In the rows, zero is written as 128.
Two labels a row:
[133 160 119 130 146  90 125 167 119 166 159 109 133  80 125 136 121  99
 135 121 144 116 140 121 109 126 144  60  91 122  88 103 199 138 144 110
 141 150 165 146 145 129  68] | <13> <80>
[129 172 126 136 111 101 116 170 118 155 155 129 138 131  95 150 111 104
 139 107 131 119 129 113 119 135 129  75  93 138 117 120 160 145 134 120
 115 205 157 149 139 123  64] | <13> <80>
[115 149 111 114  97 132 133 123 140 144 136  95 152 130 132 132 116 129
 146 118 133 108 144 117 116 160 122 144 144 127 142 112 128 140 151 135
  97 134 143 147 138 117 108] | <10> <80>
[144 177 122 132 148 129 123 139 177 137 123 142 132 138 118 137 121 113
 162 105 146 133 124 108 124 125 130  94 119 130 148 124 155 113 124 109
 134 139 140 161 137 101  92] | <10> <80>
[ 94 159 135 141 132 130  93 103 103 174 130 134 154 137 132 131 106  90
 134 101 127 136 108 113 108 137 130  70 101 119 127 104 193 124 147 113
 136 157 139 157 142  98  95] | <10> <80>
[108 177 143 149 119 119 100 172 109 167 157 142 149 114 103 156 110  85
 132 101 129 106 119 121 101 121 141  64 106 116 104 113 207 139 164 124
 130 180 135 169 115 110  59] | <13> <80>
[ 88 165 140 124 132 105 112 140  69 175 135 125 146 121 129 152 122 101
 159 108 151 107 133  98 107 142 131  60 125 121 123 110 185 142 158 114
 127 150 142 156 172 100  63] | <10> <80>
[147 141 112 154 114 128 120 130 143 156 105 128 116 138 147 109 124 122
 167 116 149 157 129 124 115 114 143  89 104 136 115 108 135 153 103 122
 131  98 145 136 106 141  97] | <12> <80>
[ 91 129 141 136 130 112 111 127  94 151  81 143 136 138 142 137 123 118
 130 104 142 124 136 102 110 131 105  99 114 111 140 113 161 130 136 126
 121 131 137 158 142 128  82] | <10> <80>
[102 148 141 122 119 141 118 146 112 165 135 133 122 136 149 143 105  98
 135 106 145 101  91  94 101 131 102 103 115 134 133 114 137 122 137 112
 138 146 141 137 125  80 132] | <13> <80>
[156 146 148 126 111 143 104 166  97 101 190 128 126 120  92 179 111  93
 117 134 130  99 118 121 102 122 129  92  97 135 105 147 142 132 134 134
 131 170 123 161 104 101  89] | <12> <71>
[147 134 125 134 127 132 106 153 106 167 137 116 126 106 120 150 108  86
 135 118 153 140 103 138  99 116 139  72  95 118  99 127 165 131 115 108
 145 227 127 118 122 122  92] | <12> <80>
[132 135 134 134 135 190 148 137 163 132 141 143 126 146 116 143 113 122
 111 156 106 140 122 110 105 115 127 164 139 142 138 145 100 131 164 128
 140 157 117 141 121  77 135] | <5> <71>
[171 137 143 149 102 130  86 140 157 113 182 103 139 104  95 138 126 111
 114 151 137 145 103 145 106  91 134  98 109 103 123 151 161 151 137 144
 100 157 115 160 100 144  83] | <12> <71>
[150 137 155 103 111 110 109 131 116 129 146 144 119 123 112 134  85 106
 138 159 158 113 121 150 128 112 127 121 144 131 121 134 159 165 131 167
 120 159 119 157 107 142 115] | <5> <77>
[132 145  98 124  98 165  93 178 151 100 157 108 113 110 108 158 138 137
  77 151 116 151 112 146 141 111 138 124 140 120 121 161 112 117 128 138
 129 141 131 125 105 143 140] | <12> <71>
[129 145 132 105 157 131 113 119 140 151 119 121 116 144 117 131 124  91
 116 149 160 107 114 128 123 109  52  79 107 118 126 112 218 152 106 103
 166 150 132 169 128 113 101] | <5> <80>
[116 128 141 102 105 111 115 136   4 131 174 135 136 105  88 155 102  87
 118 126 140 128 138  90 115 159 137 122 141 135  96 152 136 126 126 102
 132 158 139 109  99 128 128] | <12> <80>
[172 134 118 141  88 120 106 147  92 144 182 110 139 106  94 155 138 102
 115 155 106 118 132 136 122 128 146 109 114 121 111 132 156 121 152 148
 117 139 130 155 106 121  79] | <13> <71>
[120 131 170 131 135 148 131 142 169 111 177 147 121 141 131 138 142 143
 121 122 104 137 127 143 122 130 252 178 143 135 149 145  95 114 142 140
 137 113 119 109 120 127 146] | <5> <71>
[113 167 122 117 141 113 132 149  95 146 129 133 129  97 118 145 124  99
 126 118 118  97 128 139 131 125 126 114 104 146 108 147 158 125 128 109
 140 141 143 140 127 119 119] | <13> <80>
[124 128 140 162 110 112 127 131  99 121 145 104 145 103 111 147 129 133
 123  98 114 106 134 155 130 121 136 116 122 161 138 128 154 131 164 151
 118 124 113 141 138 123  93] | <13> <71>
[110 139 134 123 114 129  89 144 107 130 147 114 120 106 121 116 108  81
 117 135 146 137 119 131 109 130 128  24  59 125 117 126 185 145 113 115
 150 173 127 135 112  98 104] | <12> <80>
[154 155 123 109 111 134  94 129 111 108 123 123 112 104 125 100 122  68
 134 119 156 156 133 146 119 126 127 134 116 117 113 128 157 147 110 135
 115 153 137 126 107 135 102] | <12> <77>
[142 146 122 108 116 118 134 142 141 140 137 140 127 125 123 115 128  95
 141 129 154 124 136 129 115 127 120 101 105 125 114 128 140 138 108 123
 144 162 151 134 116 138 143] | <12> <80>
[147 168 138 104 124 127 137 153 109 147 148 144 122 118 118 124  87 103
 129 137 151 108 133 125 116 139 119 123 115 117 115 125 149 137 145 138
 129 152 154 137 134 102 112] | <5> <80>
[109 159 122 103 121 134 123 151 122 170 162 143 118 119 116 130 108 109
 148 134 134 137 131 108 106 107 119 100 100 116 101 122 143 120 123 110
 141 125 145 141 113 124 112] | <12> <80>
[102 139 119  95 135 133  96 158 144 165 169 148 151  97 102 123  90  93
 129 149 164 112 144  93 117 138 144  97  96 131 103 141 192 181 133 114
 180 173 134 141 122  98  82] | <5> <80>
[119 151 125 106 122 132 130  94 143 142 121 163 116 145 128 122 153 122
 138 165 152 125 128  87 123 118 110 117 128 148 111 140 128 133 112 132
 124 143 135 134 117 117 125] | <5> <80>
[128 148 142 115 105 144  82 137 133 137 113 152 138 134 130 119 102 109
 138 147 148 133 134 115  98 139 106 139 117 134 118 132 142 145 145 122
 144 193 146 157 124  94 126] | <5> <77>
[138 163 156 162 129 121  36 184 139 167 171 109 173 128 116 161 101  54
 107 157 154 144 112 130  83 101 138   4  55 105 104 146 241 187 143 108
 168 189  59 198 113  86  12] | <5> <71>
[128 150 150 148 124 121  63 155 152 141 117 131 133 122 140 110 100 106
 128 143 139 127 140 125  98 110 129  62 104 119 137 128 198 160 121 121
 179 170 116 140 122 102 106] | <5> <77>
[163 119 121 125 131 135 152 116 127  94 136 136 112 115 115 138 136 162
 130 135 124 117 117 155 145 133 137 169 137 124 135 149  84 112 120 151
  76 121 135  91 123 142 163] | <12> <71>
[ 98 153 143 140 118 117  89 170  98 155 153 100 139 100 114 151  98  81
 123 120 170 117 139 123 111 114 131  51 104 121 129 127 192 135 133 110
 143 166 125 166 117 110  70] | <12> <80>
[152 144 136 107 100 146 103  99 144 122 111 147 115 106 128 121 127 129
 167 123 111 116 129 139 122 138 130 158 120 135 113 141 131 132 117 132
 110 155 145 128 119 123 127] | <12> <77>
